In the rows, 128 means zero.
Each row of numbers belongs to one of the elements below and depends on some of the facts about them. Some rows are named. Which element is each other row?

Some facts about the elements:
gratik γ puski; gratik γ fusak; gratik γ sutos; grosamil γ fusak; grosamil γ dribo; monon γ trobrun; monon γ renun; monon γ fusak
monon γ seple; monon γ trela; stadrazo γ bulen; stadrazo γ skogonos; zasa γ lavum; zasa γ zeso; zasa γ zomiten; zasa γ dobratem
britri γ zomiten; britri γ grodribek; britri γ fidre; kopel γ klerom; kopel γ pesta; kopel γ seple; kopel γ trela; kopel γ kluklak
maflok γ nikin; maflok γ puski; maflok γ brerabar; triren γ plesu; triren γ drifla; triren γ grustel; triren γ votrol; veril γ lotren
veril γ renun; veril γ grustel; veril γ tudreska; taklal γ ropan; taklal γ sika; taklal γ drenu; zofluk γ pesta; zofluk γ geplatis
zofluk γ teplam; zofluk γ zonuk; tresker γ pesta; tresker γ loplok; roflal γ gavon; roflal γ nestul; stibul γ breklal; stibul γ zomiten
stibul γ geplatis; stibul γ grazul; vave γ renun; vave γ bragre; draka γ tafeder; draka γ nuklok; draka γ klugrem; draka γ stumir
draka γ grazul; gaflik γ ziplam; gaflik γ breklal; gaflik γ teplam; stepagrur γ bravipli; stepagrur γ dugel; stepagrur γ drifla; stepagrur γ drenu
stepagrur γ skogonos; stepagrur γ votrol; sozo γ ropan; sozo γ klerom; sozo γ grazul; sozo γ kagrenon; tramuskon γ ropan; tramuskon γ klerom
tramuskon γ fusak; tramuskon γ rutro; tramuskon γ vutror; flapa γ noflal; nisi γ pesta; nisi γ bulen; nisi γ seklon; nisi γ skebroken
nisi γ subrek; lista γ puski; lista γ soskar; lista γ rutro; lista γ veze; bidrotos γ nuklok; bidrotos γ vidrodron; bidrotos γ kagrenon
bidrotos γ zaklel; bidrotos γ skogonos; sege γ pesta; sege γ munu; sege γ stumir; baskis γ zagar; stuni γ stisum; stuni γ seklon
stuni γ trozar; taflol γ puski; taflol γ lavum; stisivak γ klogo; stisivak γ klerom; stisivak γ plilil; stisivak γ moba; stisivak γ vekun
stisivak γ munu; stisivak γ pluklumom; stisivak γ bragre; stisivak γ stoval; favul γ klogo; favul γ brerabar; favul γ plilil; favul γ gogrir
favul γ baplin; favul γ trefli; klizi γ nikin; klizi γ toplik; klizi γ klerom; klizi γ kubrir; klizi γ grodribek; fakik γ klugrem
fakik γ grazul; klubas γ gavon; klubas γ rukir; klubas γ fusak; klubas γ stasken; pufler γ nuklok; pufler γ dibikler; biklel γ gavon
biklel γ geplatis; gripek γ toplik; gripek γ brates; gripek γ vekun; kligum γ klogo; kligum γ lavum; kligum γ fopen; kligum γ bragre
triskel γ stekal; triskel γ dibikler; triskel γ veze; triskel γ zaklel; delol γ klerom; delol γ skupu; delol γ dobratem; delol γ grodribek
pudrol γ zirom; pudrol γ puski; pudrol γ trela; pudrol γ vidrodron; falar γ ziplam; falar γ brates; falar γ noflal; falar γ pluklumom
falar γ kluklak; devu γ bravipli; devu γ todril; devu γ dibikler; devu γ nudil; tebril γ toplik; tebril γ drifla; tebril γ fusak
tebril γ skebroken; tebril γ stoval; klubi γ dugel; klubi γ kubrir; klubi γ teplam; klubi γ vutror; befezo γ trobrun; befezo γ bulen
befezo γ rutro; befezo γ tika; befezo γ suzen; trofe γ dobratem; trofe γ vidrodron; trofe γ gupos; manedru γ bravipli; manedru γ klerom
manedru γ giku; manedru γ klugrem; manedru γ grazul; manedru γ suzen; gratik β a; kleromel β a; ropan β a; kagrenon β a
grosamil β b; toplik β a; zaklel β b; zutus β a; monon β a; dugel β a; giku β b; sika β a
klerom β b; stadrazo β a; zasa β a; tafeder β a; zirom β a; toseful β b; grazul β b; fopen β b
britri β b; tregek β b; gavon β b; dibikler β a; pibri β a; fafleklim β b; gupos β a; kopel β b
maflok β a; vekun β b; lavum β b; triren β a; fidre β b; noflal β a; pesta β a; skupu β a
klogo β a; veril β a; nestul β b; seklon β a; kufen β a; taklal β b; geplatis β a; zofluk β b
zonuk β a; trobrun β a; bragre β b; grobri β b; tresker β b; zivum β b; roflal β a; stibul β a
vave β a; draka β b; gaflik β a; zagar β b; riplil β a; sutos β a; vidrodron β a; graskeplan β b
stepagrur β a; sozo β b; subrek β a; nuklok β a; loplok β b; skebroken β a; grustel β a; breklal β a
tramuskon β a; munu β a; gregrol β b; stisum β b; bravipli β b; flapa β a; nisi β a; ziplam β b
zomiten β b; doza β a; fosta β a; lista β b; grustol β a; bidrotos β a; baplin β a; sege β b
baskis β a; puski β a; plupler β a; stuni β a; nustudra β a; taflol β b; nudil β a; trozar β a
bropi β b; stisivak β b; veze β b; trefli β b; dranek β b; pluklumom β b; renun β b; stumir β a
favul β b; klizi β b; soskar β b; bulen β b; dobratem β b; fakik β a; fusak β a; gogrir β a
votrol β a; moba β b; tudreska β a; tika β a; klubas β b; klugrem β b; seple β a; pufler β a
biklel β a; teplam β b; gripek β b; stasken β a; kligum β a; triskel β a; delol β a; tridu β a
suko β a; skogonos β b; nikin β a; pudrol β a; stoval β a; lotren β b; plesu β a; drenu β b
brerabar β b; todril β a; plilil β a; falar β b; brates β b; vutror β a; devu β a; tebril β a
klubi β a; dribo β a; ritune β a; zeso β b; trela β a; kubrir β a; suzen β a; befezo β b
supator β a; drifla β b; grodribek β a; trofe β a; rutro β a; brefam β b; kluklak β a; stekal β b
rukir β b; manedru β b; zaklel π gavon; zutus π gogrir; zutus π klizi; sika π bravipli; sika π teplam; zasa π stisivak
zasa π zagar; tafeder π moba; zirom π fopen; tregek π zofluk; dibikler π manedru; pibri π votrol; fafleklim π bropi; fafleklim π ritune
fafleklim π fosta; fafleklim π zagar; gupos π trozar; gupos π bropi; vekun π suko; vekun π breklal; vekun π pluklumom; skupu π klizi
nestul π riplil; nestul π manedru; kufen π trozar; kufen π fidre; geplatis π tridu; geplatis π grodribek; grobri π dugel; grobri π munu
grobri π stumir; grobri π kleromel; grobri π baskis; tresker π pudrol; zivum π kubrir; zivum π suzen; graskeplan π gratik; graskeplan π tebril
stepagrur π giku; stepagrur π klizi; stepagrur π britri; subrek π gogrir; subrek π britri; nuklok π gavon; skebroken π lotren; tramuskon π taflol
flapa π munu; flapa π votrol; zomiten π ziplam; doza π toseful; doza π dobratem; doza π trela; doza π kleromel; baplin π nudil
plupler π lavum; plupler π giku; nustudra π pudrol; nustudra π zonuk; veze π loplok; veze π britri; favul π riplil; soskar π bropi
fakik π pudrol; klubas π grodribek; klubas π drenu; klugrem π riplil; klugrem π toseful; klugrem π ziplam; klugrem π dranek; klugrem π pesta
klugrem π brates; gripek π tridu; stoval π kligum; plesu π gregrol; plesu π veril; plesu π taklal; plesu π kubrir; brerabar π skogonos
todril π moba; vutror π kligum; supator π grustol; supator π trela; brefam π dranek; brefam π stumir; kluklak π seklon; kluklak π stasken
stekal π renun; stekal π monon

Some elements and their rows:
trobrun: [104 125 135 148 118 124 156 114 135 179 96 121 142 86 144 123 127 127 117 117 95 135 109 146 102 127 127 176 114 160 115]
kligum: [122 130 152 161 122 103 140 131 137 167 91 136 123 107 136 102 150 128 98 125 103 134 97 141 110 128 136 176 117 150 123]
klogo: [105 126 131 149 122 119 152 113 137 182 98 123 144 89 145 118 131 127 113 120 93 134 109 142 99 126 124 178 114 151 118]
trela: [106 125 133 144 118 121 155 111 135 177 96 124 145 90 142 122 131 127 114 118 93 132 111 146 105 128 127 178 119 158 115]
supator: [107 126 123 156 122 117 152 121 146 182 101 113 138 90 139 114 137 125 102 123 97 131 106 149 118 128 125 179 127 164 105]
doza: [108 124 121 156 122 119 153 117 146 181 104 115 140 92 139 116 137 127 102 122 94 130 106 150 120 129 124 182 131 166 107]
toseful: [104 107 82 124 134 114 134 125 114 189 128 150 135 84 159 127 120 134 131 118 104 119 89 146 129 133 129 150 122 149 131]
skebroken: [106 126 126 155 119 122 155 120 140 186 96 112 136 88 135 114 137 122 103 120 99 132 107 152 120 127 124 180 131 164 103]
nisi: [110 127 131 146 120 122 153 105 128 190 83 128 126 99 131 127 132 120 125 102 91 134 114 137 102 131 124 179 130 151 113]
plupler: [107 126 121 162 121 117 148 119 144 192 101 109 146 81 142 112 133 117 108 114 102 144 101 147 116 130 128 182 129 164 98]
giku: [103 110 85 135 133 113 125 134 112 201 129 141 140 72 165 120 112 126 138 110 114 138 82 144 125 131 131 150 120 146 122]
tudreska: [104 125 131 149 121 125 153 111 138 180 97 122 142 85 146 120 127 127 116 118 93 136 109 144 100 127 124 176 112 157 115]
fosta: [97 128 128 148 117 128 155 117 140 185 96 120 141 82 145 120 135 127 120 116 87 130 117 145 98 125 129 171 115 154 115]
maflok: [110 132 135 149 114 104 147 115 140 171 94 134 153 93 145 114 140 120 126 123 94 134 118 134 100 145 131 177 116 149 118]
flapa: [113 129 127 158 117 112 148 124 146 183 97 119 128 99 131 112 147 119 104 120 96 131 108 148 124 134 130 182 136 160 103]
noflal: [102 126 131 148 123 121 153 111 137 182 96 123 140 89 143 122 130 127 115 114 93 133 110 144 101 126 123 176 115 153 117]
riplil: [114 111 100 136 128 124 171 81 159 163 120 127 171 106 134 137 123 144 108 116 71 124 112 151 119 141 115 190 147 178 114]
grodribek: [107 126 139 153 123 119 148 120 143 185 103 121 142 97 146 117 136 132 105 121 91 135 105 149 103 121 127 178 114 146 116]
renun: [104 111 93 122 130 115 132 132 103 192 123 149 131 82 157 124 120 130 134 118 110 120 92 148 128 130 130 149 119 143 131]
bravipli: [103 109 90 128 132 118 129 137 114 192 125 149 126 80 163 121 113 127 138 121 99 121 89 145 125 133 129 147 120 150 128]

Name these rows:
No name comes twice in this set of rows, the named rows included.
[101 111 83 130 134 110 129 125 111 194 121 148 122 86 157 127 124 133 133 108 111 120 92 141 125 127 130 146 117 141 131] : teplam
[109 125 122 147 127 122 159 94 130 190 87 128 129 100 130 131 133 128 116 95 93 131 111 138 98 121 118 180 128 151 117] : pesta
[102 110 84 131 134 113 130 128 106 201 122 147 131 79 160 123 117 127 135 108 113 127 87 142 124 127 130 149 122 143 128] : loplok
[105 124 127 153 123 125 152 111 144 180 97 124 135 93 142 123 127 130 114 114 88 132 106 143 101 126 123 175 118 161 115] : stumir
[107 114 91 128 117 98 130 141 117 181 129 131 117 94 152 127 140 127 133 116 125 120 98 149 164 141 143 142 127 160 115] : klubas
[116 115 93 148 134 107 122 154 114 182 117 147 103 86 152 99 132 125 107 131 115 116 75 152 152 129 134 148 135 161 123] : zaklel
[109 106 104 120 133 117 125 141 114 207 140 148 135 94 165 129 122 132 130 122 97 128 88 155 129 127 129 155 118 129 130] : klerom
[88 134 121 148 110 131 157 126 143 197 93 114 142 72 143 117 147 126 121 116 81 120 130 150 97 124 133 166 121 153 114] : trozar
[107 126 134 153 120 127 154 119 135 176 95 121 131 88 141 116 129 127 111 120 93 131 105 147 109 127 128 175 120 164 114] : votrol
[108 133 130 152 115 104 152 115 139 162 93 131 159 84 147 107 140 121 123 128 98 132 115 134 97 145 132 177 112 156 119] : puski
[120 100 55 124 136 101 142 108 134 185 144 151 156 103 146 128 131 136 118 121 90 112 93 153 156 151 122 167 165 160 120] : favul
[115 127 148 140 108 115 148 132 142 189 111 110 140 104 141 125 142 120 115 123 95 139 113 156 131 139 132 183 131 155 98] : tramuskon
[106 128 129 153 121 113 148 108 144 183 95 122 131 99 140 127 136 126 123 106 94 135 113 133 102 130 126 174 116 151 112] : gaflik
[99 123 109 155 127 106 134 122 166 189 106 87 105 108 148 133 135 83 127 166 91 134 118 132 132 146 64 194 93 143 68] : fakik
[104 125 126 160 121 119 146 112 137 195 100 113 159 75 150 116 120 118 120 102 107 159 98 139 99 128 131 181 119 159 101] : gogrir

The same elements again, as new rows of numbers:
Some rows with their names:
rutro: [129 128 128 132 113 122 129 119 120 141 123 139 133 118 144 110 139 127 135 149 140 121 130 120 129 125 118 120 132 125 113 109 132 120 113 128 121 127 130 128 125 127 129 129 124 123]
befezo: [131 122 127 122 150 136 126 136 133 106 137 111 120 137 115 156 112 133 119 103 108 138 129 134 128 132 143 138 124 126 143 152 118 140 151 128 141 128 135 130 134 133 120 118 138 130]
vave: [127 135 138 135 119 119 127 119 128 142 124 143 120 110 138 120 139 120 134 146 144 121 134 136 141 125 120 120 130 128 102 121 118 120 123 137 131 127 128 119 124 129 133 128 119 117]
bragre: [129 114 132 123 146 141 125 141 126 104 140 114 122 146 119 153 122 131 116 104 116 138 119 121 116 135 131 142 118 125 159 146 123 144 149 126 134 135 127 136 139 121 128 128 137 138]
ziplam: [111 125 128 128 146 134 133 144 125 105 126 106 137 144 80 131 102 133 118 102 106 141 110 137 112 140 145 139 117 154 174 137 135 146 147 122 122 132 115 125 120 124 139 138 133 140]
trefli: [126 103 130 125 145 136 126 137 126 105 141 117 116 144 123 158 135 133 112 92 120 135 114 122 114 140 133 139 118 123 167 146 127 146 148 129 138 138 129 142 139 118 131 131 134 144]
favul: [115 117 119 119 149 132 129 141 143 108 132 113 113 139 98 172 128 125 121 103 113 134 115 153 142 148 137 144 116 147 156 149 148 154 141 138 143 122 131 146 131 131 135 139 124 141]
klogo: [126 124 132 135 113 123 128 118 124 140 125 143 127 118 147 115 148 123 134 139 147 120 127 122 125 125 114 119 130 127 119 113 132 120 118 132 123 132 126 130 126 122 138 133 120 128]
fosta: [138 147 148 141 96 111 129 135 128 140 100 138 134 119 133 103 149 111 136 108 143 132 143 126 145 114 124 123 136 104 110 129 117 119 103 118 118 131 128 122 115 138 113 130 124 136]
zirom: [130 132 124 130 113 127 127 118 125 143 126 140 128 122 152 122 143 125 138 153 142 119 130 120 131 125 111 124 131 122 106 111 139 121 112 131 122 125 132 137 129 129 130 130 120 126]
stoval: [128 132 126 131 113 130 125 119 128 141 132 140 128 124 151 121 140 122 137 153 143 120 131 118 130 126 108 126 129 123 105 114 136 120 117 133 123 128 129 138 130 126 137 133 119 124]
seklon: [125 119 129 129 110 138 128 122 129 138 135 145 142 111 136 95 144 118 132 142 127 123 137 122 102 112 120 103 141 132 123 116 117 110 118 129 113 132 133 111 126 131 127 134 121 121]
triskel: [129 137 124 135 118 115 130 114 125 142 116 137 127 107 144 118 137 130 137 144 135 122 140 133 141 121 128 119 136 124 105 110 132 117 119 132 128 121 139 118 121 139 121 119 122 118]
zaklel: [133 117 116 117 149 141 124 137 127 106 139 107 125 149 129 163 116 139 122 118 106 139 125 116 123 133 129 144 121 117 149 139 136 145 147 124 134 127 139 143 141 134 117 120 141 136]
plupler: [123 145 118 115 125 125 131 127 136 150 134 148 115 129 155 117 140 129 146 154 146 114 132 125 149 120 123 118 141 124 100 127 142 112 103 126 143 103 116 125 139 121 137 128 130 127]
soskar: [142 131 133 119 128 133 124 155 131 105 122 108 124 156 122 158 132 121 125 87 113 150 130 116 141 125 128 153 122 95 147 161 134 150 124 114 131 126 139 151 137 141 100 126 139 155]
dobratem: [116 114 120 123 145 128 135 144 125 107 120 109 132 140 92 146 118 135 114 101 104 139 107 134 113 141 141 138 116 149 173 135 141 153 142 128 128 132 124 124 121 128 133 137 139 140]
zonuk: [130 127 129 137 114 125 130 112 121 142 125 138 140 119 143 103 128 128 128 141 138 121 131 114 108 121 118 117 131 129 109 109 118 110 123 128 115 141 124 120 118 123 138 126 125 118]
stasken: [146 117 131 130 109 121 130 117 127 154 123 141 141 124 135 105 131 129 124 145 145 120 126 126 115 124 126 117 129 135 116 113 118 109 109 128 115 145 123 127 117 120 128 134 128 113]
tresker: [129 124 118 119 151 146 122 131 142 106 149 108 122 142 123 168 104 129 120 105 106 137 131 128 122 135 130 142 123 126 125 154 118 135 158 130 139 131 134 139 135 133 131 119 134 128]

Name these rows:
No name comes twice in this set of rows, the named rows included.
[128 123 135 144 116 112 132 107 120 143 115 141 133 100 140 108 137 129 125 125 139 122 135 131 116 122 129 112 133 131 109 107 106 114 131 135 127 141 131 103 113 127 134 119 125 112] : pudrol
[127 114 133 131 146 140 125 135 121 101 142 110 131 144 116 142 109 136 113 94 111 139 119 114 103 134 135 138 119 124 157 142 112 139 159 121 129 142 122 129 132 119 133 124 138 136] : pluklumom
[129 123 120 122 150 142 123 129 140 103 147 110 118 141 128 172 109 131 118 103 109 136 128 125 119 136 126 144 119 125 125 152 115 139 162 133 142 132 133 138 134 131 137 118 135 129] : gripek
[117 127 104 107 147 143 130 146 145 110 134 108 120 151 104 180 115 126 127 128 101 139 114 140 138 139 119 149 113 148 135 147 158 155 140 137 139 117 132 147 129 139 139 139 133 135] : grobri
[125 141 121 129 116 132 122 119 132 140 135 136 130 128 153 123 133 120 140 154 142 120 135 116 131 125 103 129 129 122 94 116 138 118 118 129 120 124 127 142 130 127 142 130 116 126] : kluklak
[115 136 124 136 115 114 137 120 131 144 106 138 135 106 114 112 135 124 132 141 131 123 128 146 132 125 125 115 129 155 111 108 132 124 118 138 126 127 124 105 104 135 143 137 121 116] : baskis
[133 124 132 125 153 151 117 129 131 104 162 108 116 144 111 152 108 133 125 129 121 128 130 143 151 154 146 148 126 119 164 148 140 138 145 126 131 119 144 174 157 125 101 124 110 137] : zivum
[136 150 131 131 103 116 126 128 142 142 111 139 120 121 146 133 151 108 143 120 145 127 145 133 161 120 113 132 133 107 89 133 136 120 103 126 130 118 136 144 123 143 118 129 114 136] : zasa
[131 114 127 119 146 146 125 141 128 104 142 111 130 146 117 148 114 134 119 111 107 139 122 119 113 131 135 138 122 123 156 147 124 142 147 124 131 132 132 133 139 129 120 124 140 138] : bulen
[135 149 132 129 104 121 125 129 139 143 115 138 125 127 146 126 146 111 143 135 143 127 144 125 154 119 109 131 133 106 92 130 135 121 101 125 123 120 134 144 127 140 120 132 118 135] : kufen
[128 109 136 130 147 136 128 135 120 102 137 113 129 139 114 140 119 136 110 90 114 139 118 119 101 133 140 136 120 125 166 143 111 141 156 124 131 144 124 125 132 117 129 124 137 138] : moba
[141 127 149 132 127 128 127 158 123 103 114 107 134 149 107 133 126 123 116 68 114 151 128 118 125 122 144 142 124 101 163 160 109 141 133 110 125 142 127 128 128 132 104 127 145 152] : zagar
[129 105 135 128 146 136 127 136 122 103 137 115 123 142 117 147 126 135 110 92 117 136 116 120 107 136 137 137 119 123 167 143 116 144 153 127 134 141 127 132 136 118 128 126 139 139] : fopen

